Below are the code and all the weights of a small trained network. Each question names an input and a class and asks about switching units off, where a switched-off unit gives its printed mean instead of its output.

import numpy as np


def w(rows, s, z=0):
    codes = np.array(rows[::2]) - 128.0
    scale = np.full(codes.shape[1], s)
    scale[-1] = z or s
    return codes * scale


def f(y):
    return y / 2 * (1 + np.tanh(0.7978845608 * (y + 0.044715 * y**3)))


def log_softmax(a):
    a = a - a.max(-1, keepdims=True)
    return a - np.log(np.exp(a).sum(-1, keepdims=True))


def net(x, mask):
    res = np.array(x, float).reshape(1, 5) / 4 @ E
    y = f(res @ A[0][:, :-1].T + A[0][:, -1])
    res = res + np.where(mask, y, B[0][:, -1]) @ B[0][:, :-1]
    return log_softmax(res[-1] @ U[:, :-1].T + U[:, -1])


A, B = {}, {}
E = w([
[139,112,95,227,173,254,175,145,173,145],'x0',
[67,48,136,72,25,100,62,190,142,228],'x1',
[39,175,189,181,106,87,3,120,150,86],'x2',
[9,122,53,97,139,125,247,167,198,102],'x3',
[225,234,150,164,111,62,213,170,104,224],'x4',
],0.0099)
A[0] = w([
[180,132,101,58,116,95,69,150,74,126,217],'N1',
[123,122,188,147,157,138,84,112,136,81,184],'N2',
[237,143,157,119,156,64,168,110,68,156,172],'N3',
[128,160,157,101,135,124,63,58,148,104,188],'N4',
[139,188,92,164,151,140,163,193,187,162,188],'N5',
[114,96,190,129,130,198,99,181,150,156,178],'N6',
[140,113,140,235,97,138,87,60,109,111,183],'N7',
[157,134,153,120,5,51,100,181,117,152,253],'N8',
[112,145,120,153,145,161,158,94,77,102,130],'N9',
[126,15,86,69,149,188,124,156,217,103,246],'N10',
[102,185,143,138,97,114,100,124,179,202,147],'N11',
[136,93,109,120,109,174,187,139,117,130,142],'N12',
[139,61,86,127,149,147,185,155,144,114,149],'N13',
],0.011,0.0036)
B[0] = w([
[122,132,17,88,153,126,47,118,74,87,197],'N1',
[172,174,148,143,97,221,114,191,104,67,187],'N2',
[21,214,101,52,17,119,151,51,214,175,230],'N3',
[185,144,148,76,123,188,96,199,55,79,193],'N4',
[173,176,108,113,218,214,205,255,34,197,208],'N5',
[98,78,140,160,81,77,47,19,70,115,178],'N6',
[131,101,233,162,174,235,74,148,61,103,196],'N7',
[113,167,39,38,147,99,186,188,21,120,250],'N8',
[96,140,84,62,122,155,151,118,99,120,166],'N9',
[192,112,141,173,2,172,124,71,243,78,235],'N10',
[80,118,52,198,196,33,80,128,118,148,186],'N11',
[164,88,163,124,126,116,173,127,148,182,179],'N12',
[163,63,164,198,142,173,163,165,171,200,194],'N13',
],0.0083,0.017)
U = w([
[38,171,2,27,80,53,105,86,133,157,214],'0',
[144,183,101,72,165,135,238,193,121,215,154],'1',
[194,116,33,103,95,154,153,139,208,167,106],'2',
[206,138,114,142,207,175,81,201,60,127,175],'3',
[70,168,227,84,78,149,87,109,201,120,4],'4',
[139,82,183,234,88,144,127,35,220,165,218],'5',
[114,125,72,109,224,17,91,142,103,142,10],'6',
],0.0082,0.0025)

Each question gives the input, the list of numbers given to net, and the class t.
The units are the neurons (one row each of A and B). Each row of codes is followed by its name. A weight is (code - 128) times the scale printed after its matrix; where a second scale follows, it is the last column's (A, B and U).
mask holds one flag per neuron, in row order. A switched-off neuron (its flag False) gives its mean, the last column of its row in B, instead of its output. The means were averaged over made-up inputs and are rounded, as every weight is.
A unit's drop is (log p(t) with every unit on - log p(t) with that unit switched off) / (log p(t) with every unit on - log p(t) with every unit switched off).
The circuit of an input: a set's keep is (log p(t) with only the set's units on - log p(t) with every unit switched off) / (log p(t) with every unit on - log p(t) with every unit switched off). Starting from the 12 units with the biggest drops (on a tie, the unit counted first), units are removed one at a time, each time the one whose removal leaves the highest keep (on an exact tie, the one counted first), for as long as the keep stays at least 0.8.
circuit, biggest first: the units of the circuit, biggest drop first
unit that matters most: the unit with the biggest drop
top k neurons: the k neurons with the biggest drops, biggest first
drop of u: that unit's drop, to one decimal
input [-3,-3,1,-8,2], class 0: circuit, biggest first -> [N3]
input [6,8,5,0,4], class 6: top 2 neurons -> [N3 N11]
input [3,4,8,1,1], class 6: circuit, biggest first -> [N11 N3 N5]
input [2,-1,-4,5,-4], class 5: circuit, biggest first -> [N8 N10]
input [-3,-4,5,6,2], class 1: circuit, biggest first -> [N3 N1 N7]
input [-2,1,6,7,2], class 6: circuit, biggest first -> [N3 N11]
input [5,6,8,-6,-7], class 3: top 3 neurons -> [N3 N4 N7]
input [1,-2,7,2,-3], class 3: top 4 neurons -> [N3 N10 N4 N2]
input [3,2,6,-6,8], class 0: top 2 neurons -> [N3 N11]
input [8,0,8,4,8], class 3: top 2 neurons -> [N3 N8]
input [-4,7,-5,4,-1], class 2: top 2 neurons -> [N10 N3]
input [-2,6,5,-3,-5], class 3: top 4 neurons -> [N3 N4 N2 N7]
input [-1,-7,-8,0,-3], class 2: top 3 neurons -> [N9 N7 N6]
input [5,4,-3,4,0], class 5: top 2 neurons -> [N8 N10]
input [7,-5,-5,-7,-7], class 5: unit that matters most -> N10
input [5,-1,6,-2,-8], class 4: top 3 neurons -> [N5 N10 N8]
input [5,1,-2,-8,6], class 0: drop of N6 -> 0.0
input [-2,-7,-5,-5,8], class 0: drop of N3 -> 1.0
input [5,1,-3,-6,0], class 5: drop of N8 -> 0.2
